Table B holds the same points as the rows below and some others, measured another way and shuffled. Each row below is followed by which row of B it is.
B:
1: [83, -76, -235, -6, -30, -124, 1, -205, 454, -100, -104, 87, 285, 48, -276, 20, -104, -127, -76, -203, -273, -95, -44, 374, -241, -131, -130, -609, -298, -28, -142, -6, -145, -49]
2: [245, 39, -111, 54, -208, -755, 90, -454, 348, -147, 214, 190, -3, -180, -132, -37, 56, 19, 341, -208, -50, -332, 150, 4, 146, -2, -210, -742, -374, -185, 97, 59, 69, -113]
3: [-29, -156, 111, -40, 130, -81, 546, -147, -201, 180, -196, 37, 43, 184, -322, -432, 152, -11, 11, -340, 226, -270, 168, -67, -59, -134, 108, -204, 78, 76, 84, 47, 50, -135]
4: [165, -218, -12, 48, 54, 174, 300, -147, -62, 141, -162, -90, -17, 154, -251, -251, -45, -36, -74, -102, 251, 27, -115, 92, -171, -60, 164, -79, -63, -86, 18, -54, -45, -131]
5: [185, -499, -159, 37, 89, 690, 178, -63, 24, 408, -414, -70, 215, 426, -214, -136, -232, -138, -172, -38, 323, 337, -313, 106, -294, -222, 426, 307, 33, -202, 99, -318, 23, -109]
6: [-103, -10, 21, -45, 75, -290, 278, -114, -6, 49, -74, 145, 150, 39, -251, -232, 132, -42, 35, -344, -66, -339, 240, 7, -44, -128, -86, -449, -16, 126, 19, 130, 14, -51]
7: [156, 201, 197, 136, -22, -270, 34, -5, -344, -58, 307, -177, -431, -321, -19, -146, 105, 79, 8, 79, 214, -117, 14, -71, 42, 257, -123, -198, -102, 11, -49, 341, -100, -5]
8: [467, -99, -112, 142, -157, -88, 63, -352, 237, -134, 101, -172, -209, -89, -196, -64, -137, 2, 37, 87, 173, 104, -301, 278, -134, 119, -11, -372, -424, -287, -73, -34, -149, -146]
9: [33, 148, 402, 87, 93, -293, 426, 17, -708, 90, 229, -175, -524, -209, -89, -452, 294, 139, 75, -82, 468, -291, 205, -322, 156, 218, -11, -38, 137, 114, 85, 380, 18, -71]
10: [342, -25, 61, 131, -42, -5, 183, -185, -88, -74, 110, -251, -334, -107, -199, -211, -28, 40, -49, 74, 277, 48, -214, 178, -128, 177, 15, -222, -242, -137, -90, 102, -175, -127]
11: [297, -66, -154, 75, -190, -447, 22, -385, 329, -63, 128, 111, 6, -89, -117, 10, -51, -12, 242, -106, 23, -137, -7, 58, 53, -6, -89, -520, -343, -237, 75, -22, 47, -107]
12: [43, -76, -57, 59, 19, 94, -59, 34, -35, 142, -33, -6, 48, 3, -74, -10, -63, -75, -74, -42, 48, 33, -44, 30, -120, -36, 38, -85, -28, -16, 0, 65, -29, 4]
13: [-271, -38, -80, -74, 285, 457, 133, 222, 89, -38, -368, -86, 355, 185, -427, -153, -38, -197, -543, -248, -373, -34, -58, 559, -561, -159, -76, -358, 9, 347, -391, 180, -390, 42]
14: [-178, -45, -73, -46, 109, 14, 33, 74, 33, 129, -159, 140, 283, 86, -172, -63, 15, -122, -112, -254, -177, -159, 141, 71, -164, -163, -38, -261, 45, 150, -40, 111, -41, 32]
15: [-353, 321, 22, -8, 135, -139, -298, 354, -117, -67, 113, 72, 136, -261, -33, 114, 82, -110, -261, -145, -452, -224, 212, 129, -173, 31, -325, -395, 59, 382, -247, 475, -210, 206]
16: [-426, -303, -166, -125, 200, 290, -43, 236, -51, 581, -422, 396, 663, 380, -22, 45, -46, -223, -57, -376, -122, -79, 288, -282, -89, -459, 232, 208, 403, 151, 249, -111, 267, 113]
17: [-144, 148, 262, 37, 102, -294, 180, 122, -532, 151, 159, 13, -223, -175, -15, -257, 227, 49, 43, -161, 196, -310, 293, -333, 126, 87, -66, -74, 189, 186, 95, 364, 70, 28]
18: [-173, -72, -105, -23, 27, -117, -142, 80, 6, 265, -61, 257, 297, 34, 19, 80, -10, -118, 59, -224, -118, -146, 212, -190, 21, -186, 2, -113, 111, 57, 147, 63, 155, 81]
19: [188, -161, -36, 90, 12, 226, 59, -48, -87, 159, -63, -111, -76, 52, -115, -95, -93, -38, -84, 31, 230, 144, -187, 57, -150, 9, 149, 34, -68, -119, 10, -14, -45, -54]
20: [-358, 91, 147, -16, 232, 179, -48, 414, -479, 262, -53, 27, 69, -38, -7, -90, 114, -83, -241, -141, -48, -129, 218, -174, -113, -50, -24, 113, 332, 332, -32, 342, -29, 151]
21: [92, -101, 24, 122, -41, 93, -204, 99, -310, 380, 100, 15, -118, -63, 201, 67, -61, -20, 98, 98, 326, 139, -23, -374, 107, 39, 173, 333, 133, -151, 246, 41, 187, 46]
22: [-88, 265, 150, 67, -18, -507, -92, 74, -290, 10, 317, 74, -192, -325, 74, -28, 174, 38, 108, -92, -5, -305, 279, -259, 155, 131, -220, -293, 22, 125, 48, 398, 44, 83]
23: [-40, 251, -70, 65, -92, -447, -357, 37, 123, -116, 286, 126, 25, -336, 61, 200, 7, -48, 41, -53, -295, -200, 139, 27, 27, 91, -312, -498, -172, 74, -73, 316, -69, 118]
24: [-181, -98, -268, -23, 105, 372, -322, 207, 276, 113, -247, 85, 462, 119, -126, 210, -197, -229, -330, -105, -396, 120, -91, 331, -379, -197, -36, -177, -30, 123, -182, 34, -174, 118]
25: [-315, 1, -95, -68, 177, 100, -52, 208, 47, 118, -211, 148, 387, 84, -178, -7, 7, -170, -241, -285, -339, -161, 163, 151, -256, -194, -95, -282, 96, 270, -121, 181, -101, 106]
26: [-74, -247, -195, -25, 66, 183, -19, -5, 144, 299, -269, 185, 397, 231, -118, 23, -106, -156, -44, -215, -53, 11, 42, 0, -154, -264, 140, -58, 53, -24, 102, -121, 86, 3]
27: [19, -27, -121, 52, -73, -172, -220, -25, 70, 160, 77, 159, 113, -74, 53, 136, -61, -71, 100, -69, -38, -52, 70, -130, 43, -52, -30, -166, -43, -78, 109, 62, 107, 46]
28: [387, -148, -187, 119, -129, 86, -64, -256, 300, -78, 5, -142, -56, -26, -173, 35, -193, -54, -53, 91, 67, 192, -334, 340, -209, 55, 17, -305, -383, -252, -111, -71, -168, -100]
29: [256, -326, -341, 97, -51, 658, -345, 18, 330, 197, -225, -106, 238, 187, -70, 250, -399, -181, -259, 176, -9, 498, -476, 351, -387, -102, 212, 120, -196, -245, -89, -236, -149, 6]
30: [-114, 328, 39, 55, -86, -667, -317, 68, -72, -56, 383, 192, -68, -414, 140, 155, 123, -4, 169, -102, -214, -354, 323, -216, 192, 104, -344, -459, -65, 117, 35, 409, 55, 139]
31: [255, -49, -168, 63, -117, -288, 37, -323, 370, -128, 37, 35, 60, -60, -224, -23, -69, -45, 73, -115, -70, -93, -85, 263, -102, -23, -107, -573, -372, -160, -56, 3, -93, -99]
32: [277, -46, -31, 114, 59, 418, 103, -35, 51, -160, -80, -384, -183, -14, -336, -152, -147, -52, -386, 113, 48, 226, -413, 567, -453, 151, -5, -242, -293, -27, -358, 109, -424, -85]
33: [122, -46, 226, 88, 71, 35, 324, -12, -486, 184, 55, -173, -327, -36, -109, -342, 109, 58, -3, -24, 445, -56, 5, -180, 7, 115, 127, 91, 87, -9, 83, 159, 8, -81]
34: [35, -230, -6, 67, 80, 399, 24, 114, -275, 373, -153, -48, 12, 153, -18, -83, -88, -70, -99, 8, 293, 174, -106, -147, -106, -67, 268, 327, 158, -62, 124, -43, 67, -1]
35: [-21, -43, -96, 14, 46, 41, -53, 16, 98, 67, -77, 45, 172, 17, -140, 0, -58, -106, -105, -125, -123, -35, -8, 136, -171, -84, -34, -250, -62, 42, -67, 81, -80, 16]
36: [-144, -159, -45, -37, 154, 242, 123, 103, -61, 220, -262, 66, 259, 186, -202, -125, -16, -127, -187, -223, -47, -55, 51, 71, -223, -190, 94, -69, 107, 124, -20, 30, -32, 13]
37: [-51, 98, -122, 37, -114, -453, -350, -12, 106, 106, 202, 267, 147, -206, 142, 236, -11, -62, 195, -115, -174, -185, 219, -217, 149, -42, -163, -308, -63, -28, 143, 159, 153, 99]
38: [47, -228, -117, 32, 57, 379, -8, 40, 27, 231, -213, -24, 172, 171, -137, -25, -148, -123, -165, -45, 74, 158, -153, 113, -230, -124, 165, 59, 6, -56, -5, -68, -46, -18]
39: [-56, 36, -108, 99, 54, 492, -541, 390, -99, 167, 12, -102, 72, -112, 116, 293, -211, -143, -352, 196, -146, 305, -221, 139, -281, 58, 0, 172, 35, 61, -154, 180, -177, 186]
40: [100, -152, 214, 52, 108, 51, 491, -79, -461, 241, -71, -134, -239, 100, -196, -447, 129, 47, 17, -127, 485, -103, 40, -191, -1, 16, 202, 93, 126, -8, 135, 76, 63, -133]
41: [211, -114, -118, 92, -16, 226, -56, -62, 138, 20, -58, -129, 5, 21, -162, -1, -153, -81, -162, 45, 28, 167, -250, 284, -254, 16, 38, -165, -199, -109, -119, -2, -166, -36]
42: [227, 133, 26, 149, -71, -57, -188, 12, -100, -84, 249, -196, -299, -274, -9, 38, -62, 10, -88, 168, 78, 77, -171, 124, -95, 228, -110, -199, -211, -67, -124, 235, -172, 17]
43: [439, -185, -67, 149, -140, -3, 74, -286, 53, 67, 77, -134, -211, -24, -91, -82, -126, 11, 92, 93, 347, 154, -251, 50, -40, 85, 126, -93, -255, -323, 71, -90, -4, -146]
44: [-184, -17, -30, -11, 25, -191, -99, 96, -129, 292, 6, 247, 189, -17, 61, 38, 48, -77, 106, -204, -35, -197, 267, -304, 96, -132, -2, -76, 164, 72, 189, 117, 197, 79]
45: [396, -114, -25, 133, -109, -50, 128, -274, 34, 3, 89, -157, -244, -50, -150, -127, -79, 25, 64, 58, 298, 89, -224, 106, -64, 113, 71, -198, -278, -250, 18, -15, -70, -139]
46: [-18, -276, 35, 14, 200, 594, 273, 130, -287, 329, -327, -142, 72, 282, -231, -263, -56, -93, -275, -85, 263, 151, -140, 69, -293, -121, 282, 255, 171, 47, -10, -48, -68, -62]
47: [-23, -178, -191, 11, -25, 8, -136, -33, 160, 262, -123, 217, 308, 113, -15, 116, -111, -131, 52, -144, -52, -6, 52, -81, -41, -197, 77, -86, -2, -85, 141, -73, 131, 25]
48: [298, 88, 18, 138, -96, -217, 30, -188, 35, -170, 219, -177, -292, -236, -144, -77, -19, 30, -6, 62, 98, -20, -150, 205, -87, 197, -129, -405, -319, -111, -130, 177, -184, -80]
49: [122, -243, -333, 27, -53, 178, -186, -130, 477, 97, -198, 113, 381, 152, -155, 167, -246, -164, -81, -93, -182, 145, -188, 283, -253, -197, 52, -269, -229, -160, -39, -168, -52, -21]
50: [380, -147, -12, 131, -91, -22, 165, -258, -11, 42, 68, -149, -238, -25, -149, -155, -66, 26, 61, 52, 334, 84, -204, 63, -55, 100, 101, -137, -230, -239, 43, -31, -41, -140]
51: [-451, 163, -83, -41, 60, -241, -513, 379, -123, 298, 84, 387, 374, -162, 253, 313, 43, -153, 29, -198, -370, -229, 414, -363, 105, -150, -162, -75, 268, 240, 136, 282, 185, 283]
52: [410, -207, -131, 159, -163, 85, -90, -221, 97, 138, 60, -95, -138, -1, -20, 44, -193, -20, 92, 147, 307, 234, -280, 16, -42, 60, 160, 19, -234, -352, 109, -129, 28, -94]
53: [54, -101, -131, 46, 11, 132, -93, 4, 100, 114, -78, 15, 131, 36, -107, 40, -111, -106, -105, -56, -44, 60, -87, 122, -176, -70, 22, -148, -83, -36, -35, 17, -60, 8]
54: [-94, 120, -115, 39, -78, -348, -397, 77, 67, 106, 187, 227, 150, -215, 139, 252, -22, -74, 106, -82, -212, -147, 189, -162, 92, -27, -174, -263, -32, 20, 83, 189, 101, 136]
55: [142, -318, 66, 58, 71, 305, 276, -40, -348, 412, -166, -66, -85, 216, -97, -257, -33, -14, 14, -47, 498, 104, -74, -231, -33, -68, 346, 329, 163, -141, 214, -100, 145, -101]
56: [263, -184, -201, 102, -102, 150, -198, -114, 206, 129, -21, -13, 63, 26, -30, 132, -210, -89, -8, 70, 81, 205, -230, 110, -131, -25, 94, -69, -203, -237, 36, -103, -21, -25]
57: [120, 107, -60, 43, -89, -507, 27, -224, 198, -162, 172, 83, -15, -187, -149, -37, 47, -14, 110, -161, -129, -257, 92, 117, -3, 41, -228, -636, -281, -24, -53, 173, -66, -49]
58: [119, -19, -158, 18, -90, -388, 24, -265, 328, -74, 36, 144, 147, -53, -173, -6, -24, -54, 117, -200, -143, -197, 65, 135, -41, -77, -141, -585, -270, -86, -2, 38, -14, -59]
59: [372, -64, -25, 116, -99, -154, 168, -307, 108, -101, 103, -140, -223, -87, -212, -154, -44, 21, 47, 20, 195, 4, -189, 188, -82, 113, -15, -364, -323, -198, -57, 35, -120, -142]
60: [-210, -26, -50, -53, 82, -201, 28, 31, -3, 179, -96, 247, 288, 46, -95, -47, 68, -100, 31, -314, -138, -259, 275, -120, -12, -193, -55, -265, 88, 142, 84, 126, 107, 44]
61: [-178, 127, 8, -12, 25, -412, -50, 39, -76, 83, 104, 200, 120, -140, -12, -14, 119, -51, 80, -243, -148, -325, 309, -158, 67, -57, -175, -357, 34, 147, 55, 260, 68, 65]
62: [198, -42, -110, 61, -130, -387, 23, -286, 213, -10, 106, 114, 31, -81, -100, -10, -20, -25, 196, -128, 25, -143, 45, 10, 43, -21, -74, -439, -249, -159, 83, 19, 52, -76]
63: [86, -292, 84, 18, 171, 435, 471, -24, -290, 270, -301, -171, -27, 290, -312, -406, -3, -37, -189, -138, 375, 63, -121, 62, -231, -86, 290, 152, 107, 3, 19, -54, -57, -139]
64: [227, 7, -284, 59, -198, -426, -206, -318, 575, -177, 117, 152, 182, -129, -135, 187, -125, -91, 130, -107, -272, -103, -49, 277, -75, -34, -221, -711, -446, -180, -66, 8, -73, -38]
65: [69, -85, -156, 65, 79, 487, -176, 119, 145, 9, -161, -173, 124, 56, -197, 70, -212, -144, -383, 70, -144, 251, -307, 444, -439, -12, 16, -121, -146, 30, -265, 50, -305, 31]
66: [188, -170, -28, 98, 3, 300, -11, 8, -160, 220, -45, -135, -102, 48, -52, -56, -117, -41, -88, 84, 274, 199, -206, -3, -125, 24, 183, 165, -19, -143, 42, -18, -27, -35]
67: [-124, 2, -171, -23, 144, 290, -101, 145, 249, -91, -207, -42, 313, 47, -294, 33, -116, -182, -403, -139, -401, 19, -108, 518, -462, -102, -137, -423, -132, 199, -340, 149, -336, 57]
68: [94, -176, -272, 98, -32, 503, -497, 157, 178, 228, -105, -23, 216, 48, 70, 333, -318, -176, -227, 163, -92, 385, -297, 172, -265, -63, 121, 157, -72, -138, -51, -80, -80, 101]
69: [136, 72, 12, 57, -22, -271, 151, -172, 50, -131, 105, -57, -109, -124, -229, -158, 55, -7, -8, -112, -6, -182, 8, 179, -99, 73, -151, -496, -227, 6, -113, 176, -142, -70]

[-64, 22, 243, -56, 179, 17, 35, -1, 35, -68, 191, -323, 54, 111, -73, 122, 35, 151, 167, 147, -8, 6, 279, 110, 231, -34, -239] : 17
[-59, -60, -129, -45, 79, -97, -13, -62, -89, -68, -134, 165, 20, 163, 104, -7, 136, -157, -113, 33, 132, -27, 29, 36, 37, -7, 11] : 38
[256, -2, -144, 7, -84, 96, 146, -43, -13, -87, 168, 47, 97, 7, 25, 225, -15, 158, 13, 75, -58, 66, 145, 76, 73, -2, -31] : 4
[69, -3, -323, -50, -33, -50, 163, -294, 12, -134, -84, 249, 185, -2, 140, 205, 102, -80, -108, 42, 58, 46, -15, 16, 17, -75, 232] : 5
[234, -210, -221, -221, -238, -253, -35, -14, -24, 45, -165, -16, 64, -66, -71, -249, 33, -270, -146, -73, 225, 187, -315, -64, -258, 151, 598] : 29
[24, 32, 112, 18, 85, 39, 69, 16, 18, -56, 175, -214, 46, 79, -29, 144, -21, 148, 137, 132, -53, 0, 222, 91, 158, -38, -182] : 33
[193, -89, -14, -146, -92, -75, 48, -12, 34, -17, 103, -197, 91, -35, -104, -9, -1, 21, 27, 34, 73, 152, -12, 34, -15, 67, 211] : 12
[-125, 54, 22, 20, -46, -213, 48, -80, 116, 9, -48, -287, 79, -49, -5, -27, -139, -104, 154, 108, -25, -22, -85, -37, -83, -73, 266] : 27
[253, -57, -208, 98, -101, 79, 13, 171, -158, -23, 34, 238, -70, 144, 96, 33, -10, 14, -83, 40, -17, -32, 103, 56, -23, 78, -133] : 1
[173, -241, 186, -456, 171, -33, -19, -84, -27, -97, 159, -239, 134, 93, -236, -13, 339, 44, -105, -10, 325, 299, 141, 140, 227, 146, 47] : 20
[294, -142, -81, -89, -157, -44, -27, 164, -80, 36, 58, -50, -26, 38, -67, -114, -7, -36, -54, 0, 88, 120, -27, 21, -89, 148, 137] : 41
[-191, -88, 196, -313, 126, -314, -2, -244, 158, -36, -58, -467, 192, -49, -158, -112, 126, -178, 73, 47, 226, 163, -112, 0, 33, -15, 421] : 51
[243, 34, -82, 30, 11, 188, 173, -33, -31, -124, 264, 44, 98, 55, 30, 327, 22, 260, 43, 116, -88, 46, 291, 122, 192, -27, -237] : 6
[100, -41, -43, -25, -57, -67, 36, 18, -4, -20, 41, -98, 42, 25, -16, 3, -30, -12, 37, 59, 25, 49, 17, 24, -23, 29, 107] : 19
[-18, 145, -66, 254, -123, -51, 107, 43, 63, 12, 50, -144, 16, -10, 101, 102, -277, 45, 215, 156, -221, -137, 48, -9, -65, -100, 13] : 62
[170, -51, 73, 136, -124, -10, -94, 383, -102, 89, 124, -212, -164, 121, -53, -165, -188, 44, 125, 89, -79, -41, 82, 25, -86, 120, -150] : 48
[140, -57, 263, -35, -48, -41, -72, 291, 2, 72, 226, -484, -74, 46, -189, -147, -139, 119, 201, 98, -29, 61, 116, 54, -3, 112, -79] : 7
[-150, 81, -85, 410, -34, -68, -125, 355, -170, 89, -149, 113, -246, 257, 232, -149, -234, -138, 89, 124, -161, -322, 66, -15, -118, -39, -307] : 8
[-22, 93, -40, 233, -87, -45, 34, 120, -3, 23, 19, -100, -46, 61, 98, 20, -222, 12, 163, 137, -165, -139, 65, 0, -59, -59, -72] : 50
[208, -20, -205, -162, -105, -42, 215, -301, 109, -122, 77, -7, 258, -135, -13, 228, 54, 37, -25, 42, 52, 182, -29, 21, 24, -31, 366] : 26
[290, -329, -121, -203, 103, 74, -205, 313, -377, -32, -55, 401, -187, 385, 10, -218, 376, -126, -379, -84, 334, 96, 144, 126, 94, 277, -322] : 67
[-6, 71, 284, 48, 159, 110, 49, 114, 20, -53, 306, -368, 12, 131, -73, 176, -49, 271, 234, 180, -114, -35, 378, 136, 262, -41, -416] : 9
[69, 75, -63, 88, -277, -208, 95, -23, 164, 69, 16, -354, 101, -197, -34, -47, -320, -53, 220, 99, -136, 23, -191, -82, -238, -39, 458] : 52
[470, -306, -58, -125, -72, 102, -201, 487, -344, 57, 98, 187, -231, 280, -88, -261, 160, -4, -237, -61, 202, 120, 126, 109, -4, 325, -269] : 32
[290, -300, -146, -348, -30, -95, -79, 21, -157, -40, -62, 132, 31, 112, -100, -176, 296, -173, -286, -91, 351, 242, -73, 47, -18, 215, 231] : 24
[86, -90, -66, -53, 26, -29, -28, 63, -97, -36, -5, 58, -6, 143, 28, -28, 96, -46, -68, 31, 96, 17, 76, 53, 42, 61, -55] : 35
[160, 33, 7, 171, -114, 44, 23, 230, -37, 34, 157, -142, -74, 70, 10, 26, -199, 121, 153, 114, -153, -67, 135, 39, -20, 30, -153] : 57
